Here is a tiny trained network, its code and every weight. The questions are about switching its units off for an input and a target symbol, where a switched-off unit gives its printed mean instead of its output.

import numpy as np


def w(rows, s, z=0):
    codes = np.array(rows[::2]) - 128.0
    scale = np.full(codes.shape[1], s)
    scale[-1] = z or s
    return codes * scale


def f(y):
    return y / 2 * (1 + np.tanh(0.7978845608 * (y + 0.044715 * y**3)))


def softmax(a):
    e = np.exp(a - a.max(-1, keepdims=True))
    return e / e.sum(-1, keepdims=True)


def log_softmax(a):
    a = a - a.max(-1, keepdims=True)
    return a - np.log(np.exp(a).sum(-1, keepdims=True))


def net(x, mask):
    ids = ['αβγδζλμξπστψ'.index(c) for c in x.split()]
    T = len(ids)
    res = E[ids] + P[:T]
    u = 0
    for l in range(2):
        q, k, v = (res @ M[l].T for M in (Q, K, V))
        z = softmax(np.where(np.tri(T) > 0, q @ k.T / 4**0.5, -1e9)) @ v
        res = res + np.where(mask[u], z, O[l][:, -1]) @ O[l][:, :-1]
        u += 1
        y = f(res @ A[l][:, :-1].T + A[l][:, -1])
        res = res + np.where(mask[u : u + 8], y, B[l][:, -1]) @ B[l][:, :-1]
        u += 8
    return log_softmax(res[-1] @ U[:, :-1].T + U[:, -1])


Q, K, V, O, A, B = {}, {}, {}, {}, {}, {}
E = w([
[117,107,155,183,157,123,138,164,71],'α',
[149,73,177,123,136,183,157,169,137],'β',
[145,90,176,145,86,140,108,168,139],'γ',
[166,147,119,121,137,97,98,130,56],'δ',
[115,92,161,175,72,178,151,138,82],'ζ',
[169,134,140,112,76,158,126,108,125],'λ',
[152,163,136,117,167,86,127,163,151],'μ',
[194,108,135,102,74,118,54,130,109],'ξ',
[164,92,159,148,125,84,47,167,56],'π',
[133,162,123,134,170,140,185,128,90],'σ',
[39,69,133,92,153,120,105,42,111],'τ',
[125,167,128,125,119,103,179,94,6],'ψ',
],0.02)
P = w([
[148,91,93,81,173,140,123,120,139],'0',
[193,151,189,150,171,134,117,64,131],'1',
[175,192,126,123,168,173,74,103,126],'2',
[166,98,196,102,170,106,148,83,128],'3',
[108,132,2,45,156,186,80,165,130],'4',
[104,104,121,7,160,115,132,166,129],'5',
[155,202,43,120,173,231,32,107,114],'6',
[158,127,209,68,165,130,138,108,122],'7',
[176,184,153,114,175,183,77,92,102],'8',
[120,112,163,5,158,108,119,165,108],'9',
],0.009)
Q[0] = w([
[82,126,121,245,88,67,123,145,178],'0.h0',
[142,129,122,85,149,157,140,110,87],'0.h0',
[149,104,110,126,132,118,130,141,131],'0.h0',
[110,128,100,178,106,85,131,175,181],'0.h0',
],0.012)
K[0] = w([
[253,189,157,132,91,176,190,245,50],'0.h0',
[126,71,113,166,120,141,88,96,96],'0.h0',
[126,140,77,101,180,117,149,157,165],'0.h0',
[219,129,107,119,93,93,185,219,95],'0.h0',
],0.0054)
V[0] = w([
[122,162,167,104,115,158,131,117,133],'0.h0',
[202,54,121,148,107,60,219,147,113],'0.h0',
[124,124,91,132,150,151,90,171,114],'0.h0',
[253,149,63,182,76,124,195,224,112],'0.h0',
],0.0053)
O[0] = w([
[115,118,115,138,143,133,129,124,109,144],'0.h0',
[122,171,163,82,161,183,61,117,104,100],'0.h0',
[119,141,155,124,120,138,110,100,141,129],'0.h0',
[79,154,254,18,166,180,67,113,84,3],'0.h0',
],0.0078,0.0035)
A[0] = w([
[134,82,162,97,133,195,84,122,106,95],'0.n0',
[106,163,137,65,110,139,120,123,149,113],'0.n1',
[91,205,127,241,159,97,221,214,160,69],'0.n2',
[228,123,114,170,124,103,160,254,172,116],'0.n3',
[145,204,66,105,26,181,252,76,241,7],'0.n4',
[164,168,100,125,64,81,199,107,88,54],'0.n5',
[80,179,147,132,156,145,128,126,144,130],'0.n6',
[112,132,178,145,184,158,77,98,138,100],'0.n7',
],0.0083,0.012)
B[0] = w([
[97,222,101,160,150,82,139,110,190,175],'0.n0',
[118,81,144,113,138,128,140,188,95,131],'0.n1',
[53,219,123,115,117,109,165,151,162,205],'0.n2',
[89,146,116,193,172,211,44,12,112,254],'0.n3',
[208,111,254,173,164,90,181,182,135,187],'0.n4',
[169,136,74,135,128,146,135,200,111,170],'0.n5',
[149,87,137,137,128,135,94,98,91,139],'0.n6',
[140,147,104,163,91,143,132,114,115,143],'0.n7',
],0.0099,0.0047)
Q[1] = w([
[205,144,74,252,129,136,120,42,122],'1.h0',
[123,193,27,174,142,244,58,130,117],'1.h0',
[59,81,27,112,124,142,122,169,128],'1.h0',
[29,118,49,58,124,144,86,195,112],'1.h0',
],0.018)
K[1] = w([
[114,6,111,108,125,23,193,84,173],'1.h0',
[165,89,243,112,129,60,171,85,135],'1.h0',
[220,136,156,204,138,134,132,50,125],'1.h0',
[199,207,197,188,125,162,130,69,120],'1.h0',
],0.018)
V[1] = w([
[34,75,156,218,146,118,151,153,100],'1.h0',
[124,129,142,116,54,210,192,91,166],'1.h0',
[127,145,105,115,155,123,193,89,41],'1.h0',
[153,128,114,152,9,59,86,111,91],'1.h0',
],0.011)
O[1] = w([
[88,96,221,53,107,82,130,157,132,128],'1.h0',
[213,161,155,92,125,184,184,165,189,91],'1.h0',
[121,168,130,151,72,46,134,161,141,254],'1.h0',
[145,139,189,137,122,107,161,9,144,105],'1.h0',
],0.014,0.0064)
A[1] = w([
[173,120,176,91,146,164,129,205,124,69],'1.n0',
[153,147,118,120,151,100,163,134,79,134],'1.n1',
[124,62,129,147,2,164,137,112,130,10],'1.n2',
[193,128,93,105,139,188,126,166,128,68],'1.n3',
[123,77,110,139,137,200,124,143,104,210],'1.n4',
[148,139,153,79,98,134,112,208,106,124],'1.n5',
[89,144,152,136,150,115,139,71,237,28],'1.n6',
[134,85,161,93,150,181,75,75,87,91],'1.n7',
],0.012)
B[1] = w([
[99,145,68,119,5,143,125,90,87,176],'1.n0',
[115,117,139,135,90,144,101,131,188,200],'1.n1',
[160,179,90,63,110,195,189,103,168,138],'1.n2',
[105,80,192,201,122,88,132,144,106,211],'1.n3',
[166,135,134,77,125,89,83,123,138,221],'1.n4',
[115,123,125,143,194,171,176,102,144,255],'1.n5',
[146,82,75,88,135,151,104,189,94,207],'1.n6',
[78,121,120,146,96,168,128,200,238,158],'1.n7',
],0.014,0.0096)
U = w([
[32,133,233,81,239,89,135,125,77,223],'α',
[93,8,75,183,116,171,126,165,48,4],'β',
[118,143,179,75,117,126,90,231,169,100],'γ',
[80,132,40,188,195,58,160,26,69,95],'δ',
[124,206,148,62,134,166,173,106,95,252],'ζ',
[200,85,180,170,180,83,156,139,121,190],'λ',
[151,165,100,35,182,97,53,162,79,173],'μ',
[166,113,25,151,153,145,128,100,195,35],'ξ',
[22,71,132,190,148,92,129,142,168,8],'π',
[116,165,31,173,197,109,224,252,136,177],'σ',
[132,47,56,127,148,41,190,138,156,88],'τ',
[102,208,135,132,84,19,149,194,155,58],'ψ',
],0.0042,0.0048)

Each question gives the input, a string of symbols that net reads in full, and the target symbol t.
The units are the heads (4 rows each of Q, K, V and O) and the neurons (one row each of A and B). Each row of codes is followed by its name. A weight is (code - 128) times the scale printed after its matrix; where a second scale follows, it is the last column's (O, A, B and U).
mask holds one flag per unit, layer by layer, with each layer's heads first. A switched-off unit (its flag False) gives its mean, the last column of its rows in O or B, instead of its output. The means were averaged over made-up inputs and are rounded, as every weight is.
A unit's drop is (log p(t) with every unit on - log p(t) with that unit switched off) / (log p(t) with every unit on - log p(t) with every unit switched off).
The circuit of an input: a set's keep is (log p(t) with only the set's units on - log p(t) with every unit switched off) / (log p(t) with every unit on - log p(t) with every unit switched off). Starting from the 12 units with the biggest drops (on a tie, the unit counted first), units are removed one at a time, each time the one whose removal leaves the highest keep (on an exact tie, the one counted first), for as long as the keep stays at least 0.8.
circuit, biggest first: the units of the circuit, biggest drop first
most important unit: the unit with the biggest drop
k most important neurons: the k neurons with the biggest drops, biggest first
top k neurons in layer l: the k neurons of layer l with the biggest drops, biggest first
input δ σ σ ζ ζ λ, target σ: top 2 neurons in layer 0	0.n4; 0.n3
input δ σ τ μ ζ σ σ σ λ, target λ: circuit, biggest first	0.n4; 0.h0
input ζ λ ξ ψ β σ σ π, target β: circuit, biggest first	1.h0; 1.n0
input δ σ σ α ξ, target σ: circuit, biggest first	0.h0; 1.h0; 1.n5; 0.n3
input π ζ σ ψ λ ξ ζ δ, target λ: most important neuron	0.n3
input σ σ τ σ λ λ σ ζ π, target π: circuit, biggest first	0.h0; 0.n3; 1.h0; 1.n7
input π δ σ σ, target π: circuit, biggest first	1.h0; 1.n7
input σ λ λ σ δ τ, target τ: circuit, biggest first	0.h0; 1.h0; 1.n6
input σ ζ ζ μ δ, target ζ: 2 most important neurons	0.n3; 1.n0
input λ σ λ σ σ λ ζ, target σ: 2 most important neurons	0.n4; 1.n5
input β σ λ σ σ γ μ β σ, target γ: 2 most important neurons	1.n7; 1.n4
input λ λ ζ ζ λ λ, target ζ: 2 most important neurons	0.n4; 0.n3
input λ σ λ ζ δ λ ζ σ, target δ: circuit, biggest first	0.n3; 1.h0
input ζ λ λ λ δ σ λ, target λ: top neuron in layer 1	1.n3
input σ δ β, target σ: circuit, biggest first	1.h0; 1.n5
input μ σ δ ψ λ π λ δ, target λ: 2 most important neurons	0.n3; 1.n3
input σ α σ σ ψ β β σ ζ ξ, target β: 2 most important neurons	1.n0; 1.n3
input λ ζ σ π π π, target σ: circuit, biggest first	0.h0; 1.h0; 1.n5
input β α λ ζ γ, target α: circuit, biggest first	1.h0; 1.n5
input π σ σ μ, target π: circuit, biggest first	1.h0; 1.n7; 0.h0
input β β σ π λ λ λ δ β μ, target λ: most important unit	0.h0
